Below is a small trained network, with its code and all its weights. Each question gives an input and a class and asks what happens when units are switched off, that is, made to give their printed mean instead of their output.

import numpy as np


def w(rows, s, z=0):
    codes = np.array(rows[::2]) - 128.0
    scale = np.full(codes.shape[1], s)
    scale[-1] = z or s
    return codes * scale


def f(y):
    return np.maximum(y, 0)


def log_softmax(a):
    a = a - a.max(-1, keepdims=True)
    return a - np.log(np.exp(a).sum(-1, keepdims=True))


def net(x, mask):
    res = np.array(x, float).reshape(1, 3) / 4 @ E
    y = f(res @ A[0][:, :-1].T + A[0][:, -1])
    res = res + np.where(mask, y, B[0][:, -1]) @ B[0][:, :-1]
    return log_softmax(res[-1] @ U[:, :-1].T + U[:, -1])


A, B = {}, {}
E = w([
[245,145,131,176,192,182,153,183,180,132,191],'x0',
[144,174,107,51,225,104,200,95,110,178,152],'x1',
[22,3,144,205,135,101,202,75,45,122,188],'x2',
],0.012)
A[0] = w([
[39,172,82,56,125,111,122,62,77,171,79,94],'neuron 1',
[55,76,85,165,207,97,207,87,35,131,170,130],'neuron 2',
[106,103,116,181,151,161,150,126,84,137,178,76],'neuron 3',
[139,139,130,89,148,112,153,119,127,121,96,246],'neuron 4',
[162,241,78,73,144,127,83,146,116,143,80,100],'neuron 5',
[118,181,103,28,255,107,183,88,84,220,161,106],'neuron 6',
[47,128,151,34,76,128,125,120,83,112,53,162],'neuron 7',
[135,95,128,148,69,134,91,128,171,116,134,198],'neuron 8',
[147,137,149,61,121,149,118,131,175,107,96,90],'neuron 9',
[234,132,106,199,218,249,186,150,119,156,203,108],'neuron 10',
],0.0092,0.012)
B[0] = w([
[181,114,134,148,174,8,109,199,178,116,78,199],'neuron 1',
[152,103,172,70,84,183,92,96,170,139,130,253],'neuron 2',
[80,190,124,52,112,118,41,73,162,179,88,168],'neuron 3',
[159,102,132,113,104,193,171,51,138,24,209,207],'neuron 4',
[64,70,196,51,74,156,107,76,125,190,152,214],'neuron 5',
[118,167,75,238,105,191,86,177,71,110,119,228],'neuron 6',
[193,191,128,147,205,90,76,114,119,137,198,221],'neuron 7',
[194,150,103,176,175,190,87,95,67,74,172,199],'neuron 8',
[115,63,136,172,128,114,74,97,193,172,57,165],'neuron 9',
[169,161,125,110,180,17,69,108,118,111,138,247],'neuron 10',
],0.011,0.018)
U = w([
[172,142,150,106,214,1,95,124,136,121,132,124],'0',
[121,89,201,61,92,171,74,76,158,184,111,83],'1',
[139,138,109,232,113,208,71,143,76,85,121,254],'2',
[158,115,132,125,152,182,154,92,121,51,182,244],'3',
[93,108,115,122,135,119,178,164,151,79,93,46],'4',
[112,82,159,108,136,165,247,153,50,181,84,47],'5',
[103,82,58,111,146,109,153,185,75,179,76,32],'6',
[116,118,118,174,109,104,193,184,112,159,83,40],'7',
],0.0092,0.0042)

Each question gives the input, the list of numbers given to net, and the class t.
The units are the neurons (one row each of A and B). Each row of codes is followed by its name. A weight is (code - 128) times the scale printed after its matrix; where a second scale follows, it is the last column's (A, B and U).
mask holds one flag per neuron, in row order. A switched-off neuron (its flag False) gives its mean, the last column of its row in B, instead of its output. The means were averaged over made-up inputs and are rounded, as every weight is.
A unit's drop is (log p(t) with every unit on - log p(t) with that unit switched off) / (log p(t) with every unit on - log p(t) with every unit switched off).
The circuit of an input: a set's keep is (log p(t) with only the set's units on - log p(t) with every unit switched off) / (log p(t) with every unit on - log p(t) with every unit switched off). Starting from all 10 units, units are removed one at a time, each time the one whose removal leaves the highest keep (on an exact tie, the one counted first), for as long as the keep stays at least 0.8.
units of the circuit, in order: the units of the circuit, biggest drop first
most important unit: the unit with the biggest drop
k most important neurons: the k neurons with the biggest drops, biggest first
drop when u is switched off: that unit's drop, to one decimal
input [-7,-1,6], class 0: units of the circuit, in order : [neuron 1]
input [-2,1,-4], class 1: 2 most important neurons : [neuron 5; neuron 10]
input [-3,2,1], class 3: 3 most important neurons : [neuron 10; neuron 4; neuron 3]
input [-6,-8,8], class 1: 4 most important neurons : [neuron 2; neuron 6; neuron 10; neuron 3]
input [1,8,-6], class 2: 2 most important neurons : [neuron 6; neuron 2]
input [-2,4,1], class 2: 3 most important neurons : [neuron 6; neuron 10; neuron 5]
input [1,-3,-3], class 3: 3 most important neurons : [neuron 6; neuron 2; neuron 3]
input [0,-2,-5], class 1: 2 most important neurons : [neuron 6; neuron 5]
input [-5,8,7], class 2: 3 most important neurons : [neuron 6; neuron 5; neuron 10]
input [-4,-4,5], class 1: 3 most important neurons : [neuron 6; neuron 10; neuron 2]
input [8,-8,-6], class 0: 2 most important neurons : [neuron 10; neuron 6]
input [1,0,-6], class 1: drop when neuron 4 is switched off : 0.0
input [1,-1,-2], class 3: drop when neuron 3 is switched off : 0.1
input [-6,-2,-4], class 0: most important unit : neuron 7
input [8,1,7], class 0: drop when neuron 10 is switched off : 5.2
